Below is a small trained network, with its code and all its weights. Each question gives an input and a target symbol and asks what happens when units are switched off, that is, made to give their printed mean instead of their output.

import numpy as np


def w(rows, s, z=0):
    codes = np.array(rows[::2]) - 128.0
    scale = np.full(codes.shape[1], s)
    scale[-1] = z or s
    return codes * scale


def f(y):
    return y / 2 * (1 + np.tanh(0.7978845608 * (y + 0.044715 * y**3)))


def softmax(a):
    e = np.exp(a - a.max(-1, keepdims=True))
    return e / e.sum(-1, keepdims=True)


def log_softmax(a):
    a = a - a.max(-1, keepdims=True)
    return a - np.log(np.exp(a).sum(-1, keepdims=True))


def net(x, mask):
    ids = ['ΓΞΠΦαβεζηθλμτψω'.index(c) for c in x.split()]
    T = len(ids)
    res = E[ids] + P[:T]
    u = 0
    for l in range(2):
        r = res
        for j in range(2):
            rows = slice(3 * j, 3 * j + 3)
            q, k, v = (r @ M[l][rows].T for M in (Q, K, V))
            z = softmax(np.where(np.tri(T) > 0, q @ k.T / 3**0.5, -1e9)) @ v
            o = O[l][rows]
            res = res + np.where(mask[u + j], z, o[:, -1]) @ o[:, :-1]
        u += 2
        y = f(res @ A[l][:, :-1].T + A[l][:, -1])
        res = res + np.where(mask[u : u + 16], y, B[l][:, -1]) @ B[l][:, :-1]
        u += 16
    return log_softmax(res[-1] @ U[:, :-1].T + U[:, -1])


Q, K, V, O, A, B = {}, {}, {}, {}, {}, {}
E = w([
[119,162,183],'Γ',
[111,128,251],'Ξ',
[219,145,140],'Π',
[29,177,101],'Φ',
[148,180,57],'α',
[183,102,143],'β',
[104,73,255],'ε',
[170,117,91],'ζ',
[124,138,62],'η',
[177,92,204],'θ',
[38,83,153],'λ',
[101,170,132],'μ',
[132,180,161],'τ',
[232,156,77],'ψ',
[200,219,106],'ω',
],0.0093)
P = w([
[131,162,98],'0',
[116,1,52],'1',
[112,230,160],'2',
[186,20,90],'3',
[55,185,151],'4',
[176,58,102],'5',
[69,152,45],'6',
],0.0074)
Q[0] = w([
[113,93,116],'L0H1',
[153,103,61],'L0H1',
[69,87,134],'L0H1',
[94,172,182],'L0H2',
[123,255,134],'L0H2',
[199,84,70],'L0H2',
],0.0089)
K[0] = w([
[171,103,116],'L0H1',
[166,161,60],'L0H1',
[176,52,38],'L0H1',
[216,67,107],'L0H2',
[206,2,128],'L0H2',
[46,218,148],'L0H2',
],0.0072)
V[0] = w([
[54,19,96],'L0H1',
[87,118,125],'L0H1',
[211,254,154],'L0H1',
[78,221,144],'L0H2',
[12,201,125],'L0H2',
[12,36,185],'L0H2',
],0.009)
O[0] = w([
[183,207,81,29],'L0H1',
[135,196,119,96],'L0H1',
[25,48,187,242],'L0H1',
[49,229,139,127],'L0H2',
[62,240,141,79],'L0H2',
[254,198,110,6],'L0H2',
],0.0082,0.0022)
A[0] = w([
[132,39,204,107],'L0N1',
[133,228,18,129],'L0N2',
[215,139,76,239],'L0N3',
[127,179,239,155],'L0N4',
[227,137,180,187],'L0N5',
[95,106,119,76],'L0N6',
[255,29,85,167],'L0N7',
[92,47,187,103],'L0N8',
[84,204,84,25],'L0N9',
[152,195,182,209],'L0N10',
[201,23,124,96],'L0N11',
[77,211,82,4],'L0N12',
[42,144,65,136],'L0N13',
[163,17,191,121],'L0N14',
[74,181,231,181],'L0N15',
[194,156,120,213],'L0N16',
],0.0058,0.0039)
B[0] = w([
[163,65,185,238],'L0N1',
[31,94,189,156],'L0N2',
[2,179,71,210],'L0N3',
[114,240,221,166],'L0N4',
[123,212,86,182],'L0N5',
[184,48,169,128],'L0N6',
[133,182,9,228],'L0N7',
[153,46,195,251],'L0N8',
[158,128,215,102],'L0N9',
[59,217,162,175],'L0N10',
[184,83,61,181],'L0N11',
[195,166,240,102],'L0N12',
[156,62,207,184],'L0N13',
[231,77,168,251],'L0N14',
[38,161,215,224],'L0N15',
[18,200,69,179],'L0N16',
],0.0047,0.003)
Q[1] = w([
[142,87,70],'L1H1',
[72,133,103],'L1H1',
[117,151,75],'L1H1',
[217,140,163],'L1H2',
[2,114,93],'L1H2',
[44,149,170],'L1H2',
],0.0071)
K[1] = w([
[162,196,194],'L1H1',
[160,33,139],'L1H1',
[140,204,134],'L1H1',
[221,46,70],'L1H2',
[5,167,216],'L1H2',
[3,208,68],'L1H2',
],0.0058)
V[1] = w([
[60,104,50],'L1H1',
[50,131,168],'L1H1',
[184,125,244],'L1H1',
[107,86,1],'L1H2',
[29,123,140],'L1H2',
[199,31,45],'L1H2',
],0.0075)
O[1] = w([
[1,45,112,147],'L1H1',
[88,162,139,217],'L1H1',
[248,220,140,164],'L1H1',
[54,85,113,35],'L1H2',
[94,127,238,251],'L1H2',
[66,143,45,1],'L1H2',
],0.0067,0.007)
A[1] = w([
[217,136,155,34],'L1N1',
[203,179,151,223],'L1N2',
[181,170,118,230],'L1N3',
[191,52,93,105],'L1N4',
[136,226,125,179],'L1N5',
[254,106,94,243],'L1N6',
[219,79,207,77],'L1N7',
[88,62,124,106],'L1N8',
[210,185,148,254],'L1N9',
[177,145,134,237],'L1N10',
[78,45,132,157],'L1N11',
[115,118,181,63],'L1N12',
[163,203,24,203],'L1N13',
[173,32,95,110],'L1N14',
[154,62,89,145],'L1N15',
[211,79,119,149],'L1N16',
],0.0065,0.0043)
B[1] = w([
[237,174,119,153],'L1N1',
[112,145,88,211],'L1N2',
[113,147,2,165],'L1N3',
[210,46,79,153],'L1N4',
[30,131,79,172],'L1N5',
[166,169,7,176],'L1N6',
[186,157,146,253],'L1N7',
[144,30,165,158],'L1N8',
[65,184,85,221],'L1N9',
[117,224,54,180],'L1N10',
[179,8,171,194],'L1N11',
[201,73,224,187],'L1N12',
[151,210,11,168],'L1N13',
[143,59,54,164],'L1N14',
[226,39,141,159],'L1N15',
[217,105,52,154],'L1N16',
],0.0056,0.0075)
U = w([
[126,162,133,88],'Γ',
[116,175,127,2],'Ξ',
[150,98,80,116],'Π',
[208,222,99,77],'Φ',
[144,76,182,140],'α',
[98,76,97,107],'β',
[2,160,94,89],'ε',
[160,59,121,36],'ζ',
[61,78,153,16],'η',
[44,87,120,123],'θ',
[108,141,156,99],'λ',
[123,194,61,168],'μ',
[193,145,64,234],'τ',
[195,98,108,78],'ψ',
[83,150,158,193],'ω',
],0.0075,0.0054)

Each question gives the input, a string of symbols that net reads in full, and the target symbol t.
The units are the heads (3 rows each of Q, K, V and O) and the neurons (one row each of A and B). Each row of codes is followed by its name. A weight is (code - 128) times the scale printed after its matrix; where a second scale follows, it is the last column's (O, A, B and U).
mask holds one flag per unit, layer by layer, with each layer's heads first. A switched-off unit (its flag False) gives its mean, the last column of its rows in O or B, instead of its output. The means were averaged over made-up inputs and are rounded, as every weight is.
A unit's drop is (log p(t) with every unit on - log p(t) with that unit switched off) / (log p(t) with every unit on - log p(t) with every unit switched off).
most important unit: the unit with the biggest drop
k most important neurons: the k neurons with the biggest drops, biggest first
top k neurons in layer l: the k neurons of layer l with the biggest drops, biggest first
heads that matter: for each layer, one digit per head in row order, 1 if its drop is at least 0.15 and else 0, layers parted by /
drop of u: that unit's drop, to one decimal
input Φ λ β ω ψ ζ, target Φ: 3 most important neurons => [L0N12 L0N9 L0N15]
input μ ε λ θ, target ε: heads that matter => 11 / 00
input ψ ω μ, target α: heads that matter => 11 / 00
input Ξ μ Ξ θ, target Φ: heads that matter => 01 / 01
input ζ ε ω, target μ: heads that matter => 01 / 00
input Ξ θ ω, target τ: heads that matter => 11 / 01
input θ ω Ξ, target α: heads that matter => 10 / 00
input θ ω Ξ β θ λ, target τ: most important unit => L1H1
input β τ θ Γ, target τ: heads that matter => 01 / 10
input Π ω ζ θ μ, target τ: heads that matter => 11 / 10
input λ η ω η, target α: heads that matter => 01 / 11
input ω λ ω, target ε: heads that matter => 01 / 00
input Ξ ε ω, target μ: heads that matter => 01 / 00
input ε ω τ, target α: heads that matter => 11 / 10
input β θ ω, target τ: 2 most important neurons => [L0N14 L1N13]
input α Γ θ ψ ψ θ, target ζ: most important unit => L1H2
input θ θ β, target τ: 2 most important neurons => [L0N14 L1N13]
input μ ε ε Ξ, target μ: heads that matter => 11 / 00
input Φ Γ ε θ ω β ψ, target Φ: 2 most important neurons => [L0N12 L0N15]
input ω θ Π, target τ: heads that matter => 11 / 11
input ζ θ τ θ λ, target τ: heads that matter => 11 / 00
input β ψ λ, target ζ: 2 most important neurons => [L1N11 L1N15]
input μ μ ψ ψ τ, target ζ: most important neuron => [L0N14]
input ψ Π ω θ, target α: top 2 neurons in layer 0 => [L0N15 L0N7]
input λ λ Ξ, target ε: 2 most important neurons => [L1N5 L0N3]
input ζ λ θ, target ε: drop of L1H2 => 0.1
input θ τ ψ θ, target ζ: drop of L0H2 => 0.7
input Γ ω Π, target α: most important unit => L0H1
input Φ ω ε Π λ, target Φ: drop of L1H1 => 0.5
input μ ω η, target α: drop of L1N12 => 0.1
